Below are the code and all the weights of a small trained network. Each question names an input and a class and asks about switching units off, where a switched-off unit gives its printed mean instead of its output.

import numpy as np


def w(rows, s, z=0):
    codes = np.array(rows[::2]) - 128.0
    scale = np.full(codes.shape[1], s)
    scale[-1] = z or s
    return codes * scale


def norm(h):
    return h / np.sqrt((h * h).mean(-1, keepdims=True) + 1e-5)


def f(y):
    return y / 2 * (1 + np.tanh(0.7978845608 * (y + 0.044715 * y**3)))


def log_softmax(a):
    a = a - a.max(-1, keepdims=True)
    return a - np.log(np.exp(a).sum(-1, keepdims=True))


def net(x, mask):
    res = np.array(x, float).reshape(1, 2) / 4 @ E
    u = 0
    for l in range(4):
        y = f(norm(res) @ A[l][:, :-1].T + A[l][:, -1])
        res = res + np.where(mask[u : u + 4], y, B[l][:, -1]) @ B[l][:, :-1]
        u += 4
    return log_softmax(norm(res)[-1] @ U[:, :-1].T + U[:, -1])


A, B = {}, {}
E = w([
[172,78,172,45,55,184,254,74,100,239],'x0',
[109,153,251,217,184,172,102,175,34,135],'x1',
],0.01)
A[0] = w([
[89,180,120,49,139,102,193,121,117,138,246],'0.n1',
[149,118,128,120,100,123,126,91,106,160,255],'0.n2',
[131,137,201,87,117,154,252,120,89,194,9],'0.n3',
[112,152,159,146,151,119,118,143,107,114,185],'0.n4',
],0.016,0.00092)
B[0] = w([
[174,103,76,137,137,160,136,158,154,87,173],'0.n1',
[163,144,140,125,137,63,148,159,143,69,164],'0.n2',
[92,95,216,137,66,63,180,110,13,250,249],'0.n3',
[134,114,83,158,115,142,102,180,249,44,176],'0.n4',
],0.011,0.018)
A[1] = w([
[71,151,174,231,164,81,48,170,96,106,250],'1.n1',
[66,148,118,96,165,227,88,44,130,202,47],'1.n2',
[86,159,154,235,205,165,5,186,84,42,54],'1.n3',
[53,111,140,122,126,228,104,128,200,162,39],'1.n4',
],0.017,0.0023)
B[1] = w([
[151,133,131,140,189,239,103,167,154,94,223],'1.n1',
[125,123,189,254,182,98,112,145,140,105,126],'1.n2',
[127,199,190,106,217,47,123,45,131,175,255],'1.n3',
[110,104,83,155,135,72,112,171,97,87,140],'1.n4',
],0.015,0.023)
A[2] = w([
[135,146,33,61,63,154,127,77,181,86,156],'2.n1',
[126,170,181,152,78,20,140,82,46,150,110],'2.n2',
[59,158,171,71,64,94,126,4,101,233,254],'2.n3',
[111,191,129,209,206,89,61,146,156,60,106],'2.n4',
],0.016,0.00078)
B[2] = w([
[143,143,107,135,71,110,168,194,94,5,181],'2.n1',
[78,43,84,62,119,56,177,51,139,190,217],'2.n2',
[83,119,136,149,85,8,190,138,50,222,221],'2.n3',
[146,177,188,30,236,201,170,8,151,190,254],'2.n4',
],0.011,0.02)
A[3] = w([
[139,169,110,208,201,73,5,116,182,139,75],'3.n1',
[152,139,68,194,215,126,28,95,209,145,17],'3.n2',
[165,67,34,148,144,163,43,110,223,189,3],'3.n3',
[122,107,179,153,96,155,139,103,132,201,246],'3.n4',
],0.016,0.0015)
B[3] = w([
[162,148,99,84,73,192,99,80,175,108,238],'3.n1',
[182,223,30,41,76,83,53,104,190,129,252],'3.n2',
[163,227,147,107,255,45,239,99,111,92,124],'3.n3',
[91,70,35,177,96,132,26,124,173,128,220],'3.n4',
],0.0097,0.012)
U = w([
[65,66,134,120,87,47,163,108,66,217,190],'0',
[123,191,153,80,208,139,102,74,150,128,249],'1',
[132,139,81,104,82,101,164,172,110,2,78],'2',
[85,94,150,196,118,184,72,188,107,132,3],'3',
],0.011,0.0026)

Each question gives the input, the list of numbers given to net, and the class t.
The units are the neurons (one row each of A and B). Each row of codes is followed by its name. A weight is (code - 128) times the scale printed after its matrix; where a second scale follows, it is the last column's (A, B and U).
mask holds one flag per neuron, layer by layer. A switched-off neuron (its flag False) gives its mean, the last column of its row in B, instead of its output. The means were averaged over made-up inputs and are rounded, as every weight is.
A unit's drop is (log p(t) with every unit on - log p(t) with that unit switched off) / (log p(t) with every unit on - log p(t) with every unit switched off).
The circuit of an input: a set's keep is (log p(t) with only the set's units on - log p(t) with every unit switched off) / (log p(t) with every unit on - log p(t) with every unit switched off). Starting from the 12 units with the biggest drops (on a tie, the unit counted first), units are removed one at a time, each time the one whose removal leaves the highest keep (on an exact tie, the one counted first), for as long as the keep stays at least 0.8.
circuit, biggest first: the units of the circuit, biggest drop first
top k neurons: the k neurons with the biggest drops, biggest first
top k neurons in layer l: the k neurons of layer l with the biggest drops, biggest first
drop when u is switched off: that unit's drop, to one decimal
input [1,3], class 0: circuit, biggest first	[0.n3]
input [0,-3], class 2: top 3 neurons	[0.n3; 1.n3; 1.n1]
input [0,-1], class 2: top 4 neurons	[0.n3; 1.n3; 1.n1; 0.n4]
input [2,-7], class 2: top 2 neurons	[1.n3; 0.n3]
input [-4,-5], class 2: top 4 neurons	[0.n3; 1.n3; 0.n4; 2.n1]
input [2,-6], class 2: top 2 neurons	[1.n3; 0.n3]
input [2,8], class 3: top 2 neurons	[1.n3; 0.n3]
input [1,-5], class 2: top 2 neurons	[0.n3; 1.n3]
input [1,7], class 3: top 2 neurons in layer 1	[1.n3; 1.n4]
input [0,-6], class 2: drop when 0.n3 is switched off	1.0
input [3,6], class 0: drop when 0.n3 is switched off	3.7
input [-1,-8], class 2: drop when 0.n3 is switched off	0.9
